Below are the code and all the weights of a small trained network. Each question names an input and a class and asks about switching units off, where a switched-off unit gives its printed mean instead of its output.

import numpy as np


def w(rows, s, z=0):
    codes = np.array(rows[::2]) - 128.0
    scale = np.full(codes.shape[1], s)
    scale[-1] = z or s
    return codes * scale


def f(y):
    return np.maximum(y, 0)


def log_softmax(a):
    a = a - a.max(-1, keepdims=True)
    return a - np.log(np.exp(a).sum(-1, keepdims=True))


def net(x, mask):
    res = np.array(x, float).reshape(1, 5) / 4 @ E
    y = f(res @ A[0][:, :-1].T + A[0][:, -1])
    res = res + np.where(mask, y, B[0][:, -1]) @ B[0][:, :-1]
    return log_softmax(res[-1] @ U[:, :-1].T + U[:, -1])


A, B = {}, {}
E = w([
[129,93,166,116,130,132,128,15,226],'x0',
[64,111,94,239,132,131,1,135,155],'x1',
[68,110,245,206,124,138,184,109,66],'x2',
[156,127,96,119,134,133,101,38,30],'x3',
[210,141,219,92,124,132,43,152,113],'x4',
],0.0065)
A[0] = w([
[110,120,118,163,122,138,89,133,138,49],'N1',
[158,133,65,89,119,123,93,141,150,34],'N2',
[147,132,103,126,118,142,100,76,60,32],'N3',
[161,136,66,98,138,126,99,125,163,38],'N4',
[169,130,148,42,134,124,228,125,113,8],'N5',
[132,126,132,132,127,133,121,86,165,70],'N6',
[113,117,111,171,121,123,71,123,126,40],'N7',
[151,121,77,88,128,133,116,137,142,46],'N8',
[166,136,182,114,130,128,75,140,122,24],'N9',
[113,127,153,127,128,135,153,201,208,1],'N10',
[119,137,131,142,136,127,130,135,113,90],'N11',
[129,117,123,141,133,133,111,123,119,127],'N12',
[144,142,94,106,128,128,118,132,141,61],'N13',
[104,129,189,167,119,136,155,116,100,10],'N14',
[116,121,163,155,131,125,147,124,104,151],'N15',
[92,119,197,180,130,119,156,117,106,41],'N16',
[117,129,145,123,139,123,125,70,176,47],'N17',
[87,130,112,205,139,122,44,125,151,35],'N18',
[93,119,61,152,128,133,179,118,138,54],'N19',
[127,131,151,128,125,117,120,74,182,84],'N20',
[128,123,99,124,132,127,131,85,86,113],'N21',
[114,126,125,160,130,137,82,123,132,58],'N22',
[101,124,187,168,131,132,150,124,91,18],'N23',
[148,132,135,94,117,125,174,130,120,28],'N24',
[136,130,102,111,124,125,119,129,140,216],'N25',
[170,138,169,108,137,122,87,143,122,33],'N26',
[145,132,135,93,125,136,178,131,119,25],'N27',
[177,123,203,91,120,135,49,155,126,49],'N28',
[131,121,134,123,129,129,135,109,144,89],'N29',
[139,123,71,89,133,127,102,148,173,28],'N30',
[130,135,82,132,130,130,128,253,35,24],'N31',
[87,124,62,153,121,125,179,110,134,9],'N32',
[118,137,104,136,126,119,132,188,84,31],'N33',
[135,126,121,125,135,111,126,117,113,137],'N34',
[120,129,157,145,125,124,149,220,211,87],'N35',
[131,108,151,114,126,135,129,44,207,36],'N36',
[151,126,92,122,130,124,92,39,45,13],'N37',
[109,128,119,168,119,124,86,136,136,76],'N38',
[87,130,57,141,132,131,195,107,145,57],'N39',
],0.019,0.0097)
B[0] = w([
[125,122,102,85,118,131,145,132,94,163],'N1',
[134,128,133,141,114,168,110,227,143,189],'N2',
[85,129,115,98,151,75,123,117,204,164],'N3',
[109,127,137,139,100,147,117,237,143,187],'N4',
[152,121,69,14,123,157,160,132,42,235],'N5',
[137,132,93,163,95,129,152,113,135,160],'N6',
[128,130,108,66,124,126,157,134,87,176],'N7',
[129,126,116,128,121,133,106,216,133,172],'N8',
[121,125,178,164,130,68,117,132,80,170],'N9',
[51,124,93,103,157,35,139,131,201,182],'N10',
[132,133,126,131,103,121,129,143,146,139],'N11',
[148,132,133,103,153,141,127,107,121,151],'N12',
[117,129,138,134,114,132,140,188,128,155],'N13',
[117,108,126,139,98,139,111,234,145,175],'N14',
[182,145,180,121,163,210,76,118,168,194],'N15',
[132,124,149,139,121,155,94,239,162,199],'N16',
[133,115,88,196,105,139,173,119,133,174],'N17',
[151,131,89,30,114,157,159,116,50,229],'N18',
[139,124,190,159,152,73,108,115,77,184],'N19',
[145,147,91,197,104,149,147,95,134,190],'N20',
[92,125,131,108,141,93,113,103,181,166],'N21',
[136,126,111,80,119,121,145,130,94,163],'N22',
[120,139,136,151,121,164,112,227,148,178],'N23',
[119,133,88,82,124,127,147,135,87,159],'N24',
[180,136,206,99,166,245,79,84,165,216],'N25',
[124,132,161,162,135,85,117,122,76,165],'N26',
[122,130,99,68,110,118,149,134,97,160],'N27',
[129,121,202,179,160,60,119,120,45,215],'N28',
[127,130,110,133,98,125,129,123,122,143],'N29',
[120,120,130,146,121,135,107,230,156,184],'N30',
[162,126,54,253,84,147,191,72,144,250],'N31',
[128,121,167,168,137,38,126,144,65,171],'N32',
[140,116,76,187,106,140,168,127,130,172],'N33',
[122,136,144,114,142,135,131,116,150,147],'N34',
[79,133,121,61,167,82,105,71,224,227],'N35',
[161,124,51,232,106,142,187,93,142,216],'N36',
[54,127,91,91,157,49,135,112,227,180],'N37',
[144,127,111,79,138,144,142,134,90,178],'N38',
[123,136,207,157,147,70,104,128,61,196],'N39',
],0.035,0.011)
U = w([
[161,132,100,60,138,142,169,143,88,139],'0',
[148,133,150,141,129,164,109,215,169,129],'1',
[167,134,89,198,109,132,185,108,155,114],'2',
[145,132,195,158,164,62,127,132,85,152],'3',
[83,137,111,98,173,81,139,122,207,153],'4',
[167,153,202,109,136,230,75,57,168,255],'5',
[53,112,152,120,2,134,102,108,116,54],'6',
[47,120,143,125,7,139,96,109,112,30],'7',
],0.0075,0.0043)

Each question gives the input, the list of numbers given to net, and the class t.
The units are the neurons (one row each of A and B). Each row of codes is followed by its name. A weight is (code - 128) times the scale printed after its matrix; where a second scale follows, it is the last column's (A, B and U).
mask holds one flag per neuron, in row order. A switched-off neuron (its flag False) gives its mean, the last column of its row in B, instead of its output. The means were averaged over made-up inputs and are rounded, as every weight is.
A unit's drop is (log p(t) with every unit on - log p(t) with that unit switched off) / (log p(t) with every unit on - log p(t) with every unit switched off).
The circuit of an input: a set's keep is (log p(t) with only the set's units on - log p(t) with every unit switched off) / (log p(t) with every unit on - log p(t) with every unit switched off). Starting from the 12 units with the biggest drops (on a tie, the unit counted first), units are removed one at a time, each time the one whose removal leaves the highest keep (on an exact tie, the one counted first), for as long as the keep stays at least 0.8.
units of the circuit, in order: the units of the circuit, biggest drop first
top k neurons: the k neurons with the biggest drops, biggest first
drop when u is switched off: that unit's drop, to one decimal
input [0,7,-6,-5,-7], class 0: units of the circuit, in order => [N18]
input [8,8,-6,3,7], class 0: top 3 neurons => [N18; N31; N7]
input [6,-5,-4,-7,-6], class 4: top 3 neurons => [N35; N10; N31]
input [7,-3,-8,2,-2], class 1: top 2 neurons => [N4; N31]
input [-2,-6,7,-3,8], class 3: top 2 neurons => [N28; N9]
input [-6,5,1,-5,-2], class 2: top 2 neurons => [N31; N5]
input [3,-5,6,2,-2], class 1: top 2 neurons => [N16; N18]
input [1,3,3,4,-2], class 4: units of the circuit, in order => [N37; N21]
input [3,2,-5,5,0], class 1: top 2 neurons => [N35; N4]
input [6,-2,-5,0,-1], class 2: top 3 neurons => [N36; N16; N20]
input [1,7,1,-7,1], class 0: top 2 neurons => [N18; N38]
input [-6,6,3,-3,7], class 3: top 3 neurons => [N28; N5; N9]
input [-3,3,7,7,8], class 3: top 3 neurons => [N28; N9; N26]
input [3,3,4,7,6], class 4: units of the circuit, in order => [N37]
input [7,7,1,-1,3], class 0: drop when N38 is switched off => 0.2
input [6,2,4,-5,4], class 2: drop when N39 is switched off => 0.0
input [5,0,-3,6,5], class 4: drop when N3 is switched off => 0.3
